Below is a small trained network, with its code and all its weights. Each question gives an input and a class and asks what happens when units are switched off, that is, made to give their printed mean instead of their output.

import numpy as np


def w(rows, s, z=0):
    codes = np.array(rows[::2]) - 128.0
    scale = np.full(codes.shape[1], s)
    scale[-1] = z or s
    return codes * scale


def norm(h):
    return h / np.sqrt((h * h).mean(-1, keepdims=True) + 1e-5)


def f(y):
    return y / 2 * (1 + np.tanh(0.7978845608 * (y + 0.044715 * y**3)))


def log_softmax(a):
    a = a - a.max(-1, keepdims=True)
    return a - np.log(np.exp(a).sum(-1, keepdims=True))


def net(x, mask):
    res = np.array(x, float).reshape(1, 4) / 4 @ E
    u = 0
    for l in range(2):
        y = f(norm(res) @ A[l][:, :-1].T + A[l][:, -1])
        res = res + np.where(mask[u : u + 8], y, B[l][:, -1]) @ B[l][:, :-1]
        u += 8
    return log_softmax(norm(res)[-1] @ U[:, :-1].T + U[:, -1])


A, B = {}, {}
E = w([
[56,109,80,161,159,142,74,122,122,162,100],'x0',
[150,127,186,186,42,140,138,125,254,86,54],'x1',
[120,54,175,171,235,112,80,19,106,171,103],'x2',
[44,155,185,101,149,84,144,91,150,164,105],'x3',
],0.0083)
A[0] = w([
[65,85,142,114,167,205,83,89,43,152,153,207],'0.n0',
[165,120,151,128,187,113,130,158,156,95,103,49],'0.n1',
[102,161,85,76,119,177,155,186,2,165,195,22],'0.n2',
[80,90,153,184,134,173,120,199,88,123,67,250],'0.n3',
[114,47,141,152,137,126,47,118,58,83,111,109],'0.n4',
[182,54,76,168,138,188,114,118,132,95,228,48],'0.n5',
[112,137,134,224,225,94,116,15,199,163,145,230],'0.n6',
[40,163,112,211,121,159,94,111,107,130,73,46],'0.n7',
],0.0071,0.0022)
B[0] = w([
[68,121,196,151,79,145,170,141,163,169,127,230],'0.n0',
[85,151,11,104,153,124,136,158,119,137,135,126],'0.n1',
[2,91,99,22,196,126,88,202,211,71,163,247],'0.n2',
[202,105,134,67,104,57,135,128,201,117,156,169],'0.n3',
[130,180,79,114,108,199,191,85,145,87,29,178],'0.n4',
[196,27,110,112,68,101,115,97,32,62,147,181],'0.n5',
[110,184,126,208,174,98,175,131,113,163,171,255],'0.n6',
[191,137,190,149,141,18,82,168,29,108,150,164],'0.n7',
],0.0067,0.0072)
A[1] = w([
[111,183,152,71,68,119,102,163,179,141,128,205],'1.n0',
[90,123,177,115,170,147,125,60,67,254,90,10],'1.n1',
[116,195,88,38,122,30,40,154,138,94,104,195],'1.n2',
[152,84,165,215,191,140,131,96,172,93,47,27],'1.n3',
[153,130,58,90,190,161,166,210,157,51,87,52],'1.n4',
[111,32,111,50,137,134,160,182,55,53,84,118],'1.n5',
[201,73,64,33,53,245,33,62,32,115,158,38],'1.n6',
[139,118,108,106,64,189,240,188,191,25,195,247],'1.n7',
],0.0073,0.0016)
B[1] = w([
[190,110,77,64,114,138,120,130,135,179,136,187],'1.n0',
[82,226,235,149,101,74,169,156,213,156,133,184],'1.n1',
[157,60,98,194,157,159,114,200,128,146,71,190],'1.n2',
[122,103,44,59,149,144,165,158,56,109,150,176],'1.n3',
[85,61,201,139,183,112,232,123,85,100,151,180],'1.n4',
[119,128,106,143,66,131,95,95,121,36,145,199],'1.n5',
[137,98,254,201,44,96,126,84,64,111,195,176],'1.n6',
[103,199,162,119,163,157,74,41,126,163,111,254],'1.n7',
],0.0095,0.0097)
U = w([
[129,103,214,191,41,149,96,56,71,39,189,125],'0',
[35,108,72,32,225,156,86,229,114,85,146,155],'1',
[39,205,234,196,183,54,196,121,141,206,124,251],'2',
[171,244,165,74,127,202,91,55,188,195,70,143],'3',
[196,108,95,184,67,87,95,223,178,205,51,5],'4',
[184,116,8,184,193,94,204,93,76,91,107,40],'5',
],0.013,0.0016)

Each question gives the input, the list of numbers given to net, and the class t.
The units are the neurons (one row each of A and B). Each row of codes is followed by its name. A weight is (code - 128) times the scale printed after its matrix; where a second scale follows, it is the last column's (A, B and U).
mask holds one flag per neuron, layer by layer. A switched-off neuron (its flag False) gives its mean, the last column of its row in B, instead of its output. The means were averaged over made-up inputs and are rounded, as every weight is.
A unit's drop is (log p(t) with every unit on - log p(t) with that unit switched off) / (log p(t) with every unit on - log p(t) with every unit switched off).
The circuit of an input: a set's keep is (log p(t) with only the set's units on - log p(t) with every unit switched off) / (log p(t) with every unit on - log p(t) with every unit switched off). Starting from the 12 units with the biggest drops (on a tie, the unit counted first), units are removed one at a time, each time the one whose removal leaves the highest keep (on an exact tie, the one counted first), for as long as the keep stays at least 0.8.
circuit, biggest first: the units of the circuit, biggest drop first
most important unit: the unit with the biggest drop
top k neurons: the k neurons with the biggest drops, biggest first
top k neurons in layer l: the k neurons of layer l with the biggest drops, biggest first
drop when u is switched off: that unit's drop, to one decimal
input [6,0,8,-7], class 5: top 2 neurons in layer 0 -> (0.n4; 0.n5)
input [7,0,7,-8], class 5: top 3 neurons -> (0.n6; 1.n3; 0.n4)
input [-3,2,8,-4], class 5: circuit, biggest first -> (1.n3)
input [1,8,-1,6], class 4: top 2 neurons -> (1.n7; 0.n4)
input [4,2,6,-4], class 5: top 3 neurons in layer 0 -> (0.n4; 0.n3; 0.n5)
input [4,-8,4,-4], class 0: top 2 neurons in layer 0 -> (0.n5; 0.n4)
input [4,-7,2,-4], class 0: circuit, biggest first -> (0.n5; 1.n6)
input [3,8,4,0], class 5: top 2 neurons in layer 1 -> (1.n3; 1.n1)
input [1,-4,-4,-5], class 0: top 4 neurons -> (0.n5; 1.n6; 1.n5; 0.n6)
input [5,2,-8,5], class 4: top 2 neurons -> (1.n2; 0.n0)
input [7,5,0,-4], class 4: top 2 neurons -> (0.n7; 0.n3)
input [3,-5,7,-5], class 2: top 2 neurons -> (1.n1; 0.n0)
input [-4,-1,-4,0], class 1: top 2 neurons -> (0.n2; 1.n4)
input [-5,8,-3,-6], class 3: most important unit -> 1.n7
input [6,3,-1,3], class 4: top 2 neurons -> (0.n3; 1.n7)
input [6,0,7,-7], class 5: top 3 neurons in layer 0 -> (0.n6; 0.n4; 0.n5)
input [5,8,5,-6], class 5: drop when 1.n3 is switched off -> 0.1
input [2,7,-3,-2], class 3: drop when 1.n7 is switched off -> 0.2
input [3,-6,7,-8], class 0: drop when 0.n5 is switched off -> 3.9
input [7,-1,-5,4], class 1: circuit, biggest first -> (1.n1)
